(in the rows, 128 means zero)
Each row has a class, written as a number after it.
[105 132 151 134 105 115 127 127 161 115 142 176 141 159 136 105 145 127
 121 115 109 130 118 107 135 138 134 139 118 132 148 163 129 134 139 125
 148 105 125 179 112 129 117 133 106] : 7
[170 179 151 119 146 196 154 132 225 110 115 190 110  87 115 131 140 129
 116 136 140 139 150 107 139 148  96 125 151 118 192 129 194 118 122 126
 151  75 160 203 177 127 138 153 125] : 9
[106 113 116 121 131 130 150 143 153 112 126 170  99 127 136 102 137 127
 115 117 136 164 110 106 146 129 115 138 126 128 134 144 148 149 146 125
 131  63 146 151 112 141 130 136 111] : 6
[121 163  99 119 203 111 134 132 167 130 145 141 128  92  92 151 113 118
 177 133 145  80 139 106 158 114 134  62 126 108 173 145 134 131 128 165
 137 166 119 174 142 132 149 127 146] : 3
[155 125  75 118 162 115  92 138 124 130 122 152 168 144  86 194 111 102
 150 124 130  33 117 108 106 125 150 162 104  65  88 141  80  93 151 175
 121 171 124 134 111 108 152 186 114] : 9
[134 159  83 144 183 110  85 122  88 156 117 179 180 111 128 164 123 157
 186 164  65 122 122 112  84 158 105 114  79 103 110 156  80  32 154 156
 125 139 108 138 130 129 124 178 121] : 8
[100 104 113 122 126 124 164 139 137  98 150 153 111 148 128  99 140 128
 129 120 135 149 108 115 147 125 115 124 117 135 132 143 137 126 139 137
 125  64 134 157 114 157 128 115 125] : 6
[105 146  72 131 152 107 132 145 109  43  84 168 161 155 128 147 118 123
 188 126 147 120 183 128 120 141 189 185 103 138  59  90 114 107 144  83
 143 146  87 165 181  78 117 195 150] : 6
[145 153 135 110 144 158 135 173 155 158 149 168  88 133 113 148 129  71
 163 143 149  34 143  90 121 137 125 171 124 149 143 100 147 156 110  95
 123 154 108 143 138 110  95 166 109] : 9
[ 89 122 133 118 107 134 153 115 117  94  91 133 145  94 137 121 115 161
 121 127 144 210 111 148 138 129  99 100  94 152 149  99 142 127 115  79
 135 100 134 161 137 141 137 119 136] : 6
[106 177  81 119 122  68  97 177 100 141  72 191 112  93 141 107 147  79
 152 121 133 133 154  88 112 125 145  90 170  85 139 159 103 135 123 189
 140 158  99 106 104  69 171 186 141] : 3
[182 135 164 153 133 134  91  88  64 147 123  65 109 122 143 134 158 122
 134 101  97 116 137  99  70 151 118 173 118 121  85 106  92 106 141 161
  99 139 119  76 113 123 158 172 109] : 5
[ 81 128 125 137 113 112  96 168 113 112 122 162 151  81 116 122 129 149
 140 123 145 100 169 104 150 138 118 100 103 117  99 123 108 129 129 176
 138 143 128 120 131 121 139 161 143] : 8
[103 147  78 139 112  89 116 165  73 110 110 192 189  81 134 101 116 142
 124 120 128 143 151 116 126 139 168  80 115 139 125 161 125 135 126 137
 139 149  84 109 111 107 109 144 135] : 7
[192 128 106 141 168 154  51 121 143 178 154 142 155 116 132 150  98 108
 116 134 106  51 141  91 149 130 126 195 117 143 107  76 101 138 145 167
 102 163 141 102  67 117 134 138 113] : 7
[ 91 106 123 116 120 112 158 131 128 105 140 152 105 143 142  99 136 122
 125 124 128 162 102 113 144 132 112 147 115 139 136 138 135 140 139 119
 125  70 130 158 111 145 123 133 117] : 6
[158 147 105 148 110 141 121 169 102 158 139 186  88 125  86 151 164  87
 160  83 148  53 130 100 136 136 122 113 120 105  97  98 127 134 139 162
 129 150 116 120 142 127 128 168 119] : 1
[121 110 131 134  95 132 125 173  95 107 144 152 160  77 106  97 108 121
  85 114 167 142 170 154 164 118 122 105 123 131 113 129 139 124 119 120
 131 138 149 109 122 118 123 115 132] : 7
[117 119 104 130 144 142  42 159 104 119  80 206 127 119 112 109 137 194
  96 136 135 146 183 151 153 136  99  96 111 116 123 129  94 113 137 115
 188 125 148 126 105 108 142 159 129] : 8
[ 91 135 119 140 133 107 128 149 129 150  82 165  93 130 132 186 130  35
 133 130 116  55 164  93 107 135  82 146 188 105 133 123 146 127  84 162
 141 199  75 123 133  73  83 146 148] : 7
[103 118 154 149  93 138  98 150  60  88 134 129 155 134 125 102 120 140
 111  97 128 135 151 117 125 145 152  79 114 121 132 190 138 150 130 129
 165 138 122 109 117 124 119 134 121] : 7
[ 99 141 107 124 152 133 130 137 128 144 104 143 141  53 128 129 108 147
  97 119 159 178 120 134 141 132 151  79 130 125 127 148 103 164 145 121
 139 154 109  98 126 108 174 133 102] : 1
[ 96 115 128 126 121 119 149 144 144 131 146 163 115 171 138  97 133 125
 105 120 108 148 120 103 143 134 135 132 141 117 124 168 143 134 149 116
 134  85 140 167 128 139 136 132 111] : 9
[101 112 128 135 130 106 139 125 147 119 146 146 106 155 137 106 149 133
 130 111 120 137 119 122 137 125 124 123 126 132 119 155 147 123 138 136
 141  71 147 183 135 120 118 131 129] : 2
[176 153  84 123 100 156 112 156 165  80 116 166 169 144 142 121 134 126
 131 118 138 165 164  95 108 131 143 121 134 151 124 146 169 145 116  91
 156 148 146 188 121 118 148 155 139] : 7
[139 137  98 147 165 124  87 150 103 111 160 154 141 110 116 154 146 154
 126 124 114  88 210 129 129 143  68 115 134 146 169 154 173 138 141 116
 138 115 125 138 152 168 122 133 140] : 8
[185 198 132 131  63 157 150 153 176  19 109 170 206 145 144 124 173 188
  88 105 174 123 158 155 114 108 136 133  83 156 130 139 100 123 136 129
 167 176 104 138 146 179 176 122 186] : 7
[ 97 118 127 131 105 109 151 132 134 103 160 164 135 160 127  98 148 120
 127 118 105 133 133 100 143 141 126 129 125 132 134 155 143 128 137 131
 147 103 114 185 119 128 100 138 125] : 7
[ 80 150  95 135 143  85 125 139 170  82  68 216 130  96 163 148 156 133
 121 124 108 153 158  99 100 161  84 148 121 134 133 185 172 135 107 126
 154 145 106 186 132 106  88 166 137] : 7
[120 117 128 130 106 113 147 137 169 112 140 170 128 159 131 103 142 126
 125 104 123 124 132 103 140 133 143 121 127 133 140 146 153 145 148 129
 148 100 128 163 114 135 117 128 125] : 7
[ 93 161 112 138 123  93 143 137 131 113 146 123 112 174 138 137 134 103
 143 115 103 129 190 122 126 137  91 124 120 142 171 151 138 144  66 112
 142 119  83 204 143 177 115 119 184] : 5
[149 166 112 138 109 103 125 129 178  76  12 210 119  89 151 114 187 161
 112 117 108 160 185 103  86 118  90 155  80 155  91 153 159  95 179 162
 119 109 119 114 127 100 159 172 173] : 7
[138 113  72 112 187 146 138 123 105 174 115 128 172  72 150 197  80 154
  91 110 109 167 130 115 105 146  99 163 137 142 143 130 176 192 147 136
 145 101  86 119 113 136 128 134  97] : 0
[140 129  80 142 190 119  98 155  37 177 152 131 131  86 101 156  58  82
 154 103  86 106 145 126 104 164 149  93 149  69 186 117 156 109 121 140
 155 109 112 138 145 129 100 161 116] : 0
[122 106 135 129 116 107 143 111 139 129 152 129 132 167 154 109 144 136
 131 110 112 143 107 131 136 132 120 148 113 142 119 145 132 124 137 128
 127  81 150 185 129 141 118 130 129] : 2
[114 107 153 123 116 122 127 125 149 123 154 154 119 146 129 103 147 146
 119 133 115 119 123 118 146 133 104 147 113 134 125 130 127 123 148 132
 135  80 145 164 124 148 126 135 119] : 8
[ 96 139  82 120 150 114 166 149 192  36  95 139 103  98 119 125 123 116
 149 122 155  60 159 114 111 114 121 157  82 132  96 129 144 183 111 128
 108 142 114 138 142  92 131 181 110] : 1
[121 137 131 131 133 150  88 143  99 114 117 174 132  81 124 102 145 202
  95 115 138 169 122 141 139 137 124  71  69 120 140 164 109 123 156 115
 168  99 141 131 117 142 161 143 110] : 8
[115 110 137 122 118 116 125 133 116 132 141 144 109 176 143 104 139 127
 100 113 107 145 115 116 140 126 141 146 140 113 132 150 131 160 133 113
 150 113 126 183 123 135 121 133 110] : 0
[152 162 124 114 173 151 153 117 145 143 155 118 142  36  88 149  77  63
 126 163 162 125 142  96 116 132 145 136 174 114 153 120 167 137 149 145
 127  84 117 127 143 115 156 139 137] : 6
[103 178 103 109 165 143 149 161 133  92 136 161 118  87 137 114  99 127
 131 151 175 147 158  85 132 142  94 117 157 139 169 133 152 188 124 125
 161 116 124 134 116 102 149 176 102] : 6
[129 147  91 131 117  96 165 155 222 133  55 206 152  91 141 149 132 101
 135 112 114  92 167  94 114 145 139 163 159  92 127  81 155 131 121 150
 104 129 128 154 172 133 118 173 164] : 9
[122 143  90 136 153 169  91 147 145  89 114 188 115  76 145  96 172 127
 110 107 107 143 155 125 112 177 107 107 140 125 183 186 190 143 166 132
 186  93 119  99 121 147 107 121  96] : 7
[109 137 147 139 114 107 107 112 125 130 161 111 151 147  91 143 109  95
 144 156  73   4 177 104  51 148  85 204 126 131 133  54 102 111 110 138
  94 106 119 119 119 151  95 147 135] : 4
[105 109 115 117 127 114 161 133 129 110 140 156 116 132 127 102 120 114
 129 123 130 167 107 112 147 132 122 133 129 131 128 145 145 125 142 135
 129  69 134 166 121 148 127 134 127] : 6
[ 75 122  76 125 129  78 106 164 122 121 123 181 179 116 127 135  73 138
 128 156 137 157 163 123 149 154 130 108 152  84 104 136 114 113  96 131
 144 139 130 161 117  94 119 171 131] : 9
[109 113 124 123 134 109 163 119 124 136 154 150 112 157 123 100 146 132
 105 111 110 141 120 108 142 132 117 152 132 149 113 153 115 154 156 130
 125 103 120 166 123 139 142 144 106] : 1
[134 174 180 146 139 180 100 100 134 146 106  85 141  54 175 124 125 103
 120  90 123 165 132 140 117 145 128 100 112 145 200 134 151 127 127 128
 123 102 172 159 169 137 192  94 137] : 2
[124 152 120 158 147 141 121 117 176  90  67 172 126  81 127 143 151 117
 119  79  72 123 177  97  92 151  90 169 127 103 144 125 185 125 163 131
 141  94 136 159 164 115 139 182 110] : 7
[158 141 106 128 181 136  91  99  88  92 145 137  88 141  99 151 125 150
 137 100 148  84 122 136 150 127 116 125  54 129 181  91 147 124 176 132
 152  65 145 159 113 142 152 134 140] : 6
[129 125 136  92  80 150 118 117 125 163  58 177 145 168 181 144 144 134
  72 112  94 171 133 109 106 159 146 224 153 203 147 108 129 199 127  62
 148 135  79 150 128 142  87 139 146] : 4
[113 122 131 120 176 113 113 129  93 155 120 152 139  91  47 104  89  99
 143 160 124 104 168 137 111 118 138  90 143  95 127 135 100  70 104 162
 142  91 132 151 112  82 138 134 141] : 3
[179 163 112 124 243 138  87  44 145 149  97 110 141 104 126 199 138 133
 144 128  84  83 138 130  91 140  96 172  95 117 175 127 142 115 188 121
 125 151 130 197 154 135 174 138 107] : 0
[116 116 132 124 122 120 151 139 142 113 152 162 108 160 127  92 152 143
 115 118 126 131 130 119 146 133 141 128 129 117 125 137 137 146 127 125
 156 101 123 197 135 148 111 126 130] : 0
[166 182 143 162 177 139 124 148 143 129 158 176 109  57  89 150 187 117
 145 141 162  97 190 120 127 131 115 133 131 164  79 156 137  70  81 145
 101 161  91 163 183 127  98 122 154] : 5
[105 145 124 136 112 127 123 146  94  87  72 198 130  95 100  61 146 166
  89 105 133 161 158 147 160 109 120  67 124 121 137 148 156 139 107 133
 159  94 151 163 142 122 134 124 146] : 3
[157 159  39 108 131  85 106 165 122 144  99 173 195 100 130 185 133  81
 140 155 146  80 135 110  98 117 143 155 111 109  89 127 111  80 145 175
  88 191 124 106 124 123 150 139 183] : 9
[110 105 124 123 116 109 146 148 132 122 152 167 115 149 131  99 141 148
 113 122 114 129 117 120 143 130 106 122 123 134 138 141 140 127 141 134
 147  82 136 158 124 162 115 134 128] : 8
[117 123 127 116 123  99 146 124 150 130 117 188 107 176 125  95 164 143
 125 120 106 150 110 110 132 124 122 147 142 121 123 130 135 137 139 127
 155  77 136 186 113 123 121 149 120] : 3
[107 118 143 122 102 103 137 125 160 114 139 166 106 144 133  94 157 151
 113 135 110 134 112 113 144 125  99 143 107 129 121 129 131 122 155 139
 138  75 138 168 121 149 133 146 131] : 8
[197 168  85  98 149 138 148 111 174 145 113 148 129 115  99 155 128  70
 137 133 132  96 157 114 112 135 146 133 155  81 180 118 178 126 189 109
 140 105 133 168 161 133 173 160 154] : 9
[127 131 141 105 116 163 148 133 117 113 122 126 118  98 118  98 149 137
  94 116 142 125 168 114 122 127  98 126 161 185 143 110 119 144 142 129
 116 146 115 110 133 126 159 128 118] : 4
[ 77 126  93 120 107  90 147 154  93 138 112 183 194 104 124 105 132 158
 121 116 132 139 140 120 136 129 132 103 127 137 120 131 112 176 101 144
 136 120 101 138 105 139 119 124 131] : 3
[119 157  99 168 129 129 147 142  79  64 120 164 126 172 165  83 136 195
 132 124 129 112 159 134 129 135  92 131  66 133  48 115  65 126 132 123
 123 139  97 103 108 166 153 148 141] : 6
[106 124  86 109 157  81 145 118  87 113 185  77 144 115 144 146 126 121
 141 166  76 108 114 107  58 146 119 148 102 104 164 141  91 109 115 164
 118 122  56 131  98 141 106 150 145] : 0
[136 141 123 100 132 177 155 124 205  89 106 146 139   4 145 148 126 131
 120 135 205 207 127 111 131 145  83 145 142 188 114 128 191 171 118 131
 127 103 116 145 123 120 177 129 104] : 6
[108  95 141 119 128 137 107 135 110 131 117 125 179 107 110 154  89 128
 117 130 132 137 167 123 112 156 138 132 118 118 127 140 115 125 129 139
 163 132 118 109 105 106 108 144 139] : 7
[144 169 151 145 147 159 106 146 172  80 122 149 118  96 123 128 143  77
 181 148 156 101 138 147 148 117 116 135 124 119 107 150  68  44  99 139
  86 190 120 155 161 111 169 145 109] : 6
[132 107 109 136 129 136 102 155 104 138 154 139 134  97 132 162 142 111
  99 120 122 107 141 127 108 146  92 136 113  89 130 165 159 122 138 155
 127  85 150 109 127 167 114 113 145] : 8
[121 109 135 133 114 103 155 115 152 124 150 138 125 162 132 106 155 140
 138 108 123 132 105 127 138 119 139 119 109 135 112 145 136 116 143 129
 128  77 147 190 140 137 120 123 138] : 2
[115 155 103 104 132 151 127 190 150  80 106 163  60  61 105 111 123  53
 126 135 162 158 173 109  91 112  84 163 163 130 157 158 181 158 130  92
 140  56 115 108 115  62 168 200  71] : 6
[166 145 132 145 157 163  90 159 115 120 135 146 126 118 119 146 141 123
 136  87 167 101 124 123 118 117 168  91 141 139 135 182 165 136 134 133
 154 131 160 137 159 104 137 135 104] : 2
[104 106 123 116 119 103 144 135 125 130 136 150 110 138 138 114 142 129
 101 117 115 148 112 118 135 132 128 146 130 109 133 134 144 154 134 134
 146  95 119 170 122 132 111 136 119] : 0
[124 164 137 118 123 160 164  98 160 116  88 138 196  82 124 117 146 181
 136 120 152 199 144 129 147 133 127 115 106 166  88 140 111 135 145 145
 134 128  96 140 150 131 171 128 103] : 5
[ 92 134 141 120 120 149 133 150 103 118 149  89 150 123 118 103 160 144
 148 122 144 169 150 127 154 110 129  81 111 169 122 153  85 122 123 124
 119 171 106 108 138 137 151 109 108] : 5
[164 161  70 129 123 130 116 139 129 114 124 195 158 160  89 132 128 118
 197 129 123  84 167  97  94 151 134 132 149 155  52  93 112  72 132 129
 136 168  97 186 144 120 143 177 131] : 4
[ 97 108 115 117 138  98 124 135  87 123 134 114 143  95  89  90 116 142
  98 150 135 122 179 161 141 103 150  98 109 113 142 104  89 116 127 107
 139 106 134 130 131  98 112 139 177] : 2
[103 116 122 123 122 115 151 144 127 121 155 163 125 182 124 102 136 121
 122 123 109 116 126 104 141 137 135 136 141 122 128 157 136 124 139 125
 133  99 129 177 133 137 122 141 117] : 9
[110 103 136 122 119 114 169 118 121 129 148 153 101 177 123  91 143 131
  93 108 109 132 115 115 146 128 113 160 130 150 126 141 129 165 139 120
 128  84 130 175 123 139 120 139 108] : 1
[104 103 119 124 137 119 142 139 122 110 143 163  99 133 127  87 134 114
 118 118 126 147 116 115 146 135 120 139 135 130 141 147 145 139 140 127
 130  63 143 152 113 148 117 130 114] : 6
[120 129 130 139 145 120  92 127 120 156 109 100 123 128 116 131 117  94
 146  98  94 140 177  84 135 134 142 126 152 133 130 140 144 155 118 122
 128 159 134 155 149 143 134 155 140] : 5
[105 108 120 120 135 118 175 113 122 132 162 142 106 169 116 103 133 126
 102 122 109 141 120 110 147 128 106 150 130 142 115 148 124 152 141 125
 127  89 123 184 121 134 133 137 112] : 1
[120 115 110 128 147 115  90 154  71 151 131 152 141 138  85 113  80 106
 103 123 133  93 175 115 154 137 181 111 164  83 131 105 123 133 137 113
 156 136 155 143 136  98 131 163 143] : 9
[120 119  89 131 135  95 140 142 112 125 112 158 164  52 106 165 103 117
 134 138 152  72 128  91  61 149 131 161  75 107  65  91  87 121  73 177
 106 125 100 130  87 148 111 159 186] : 6
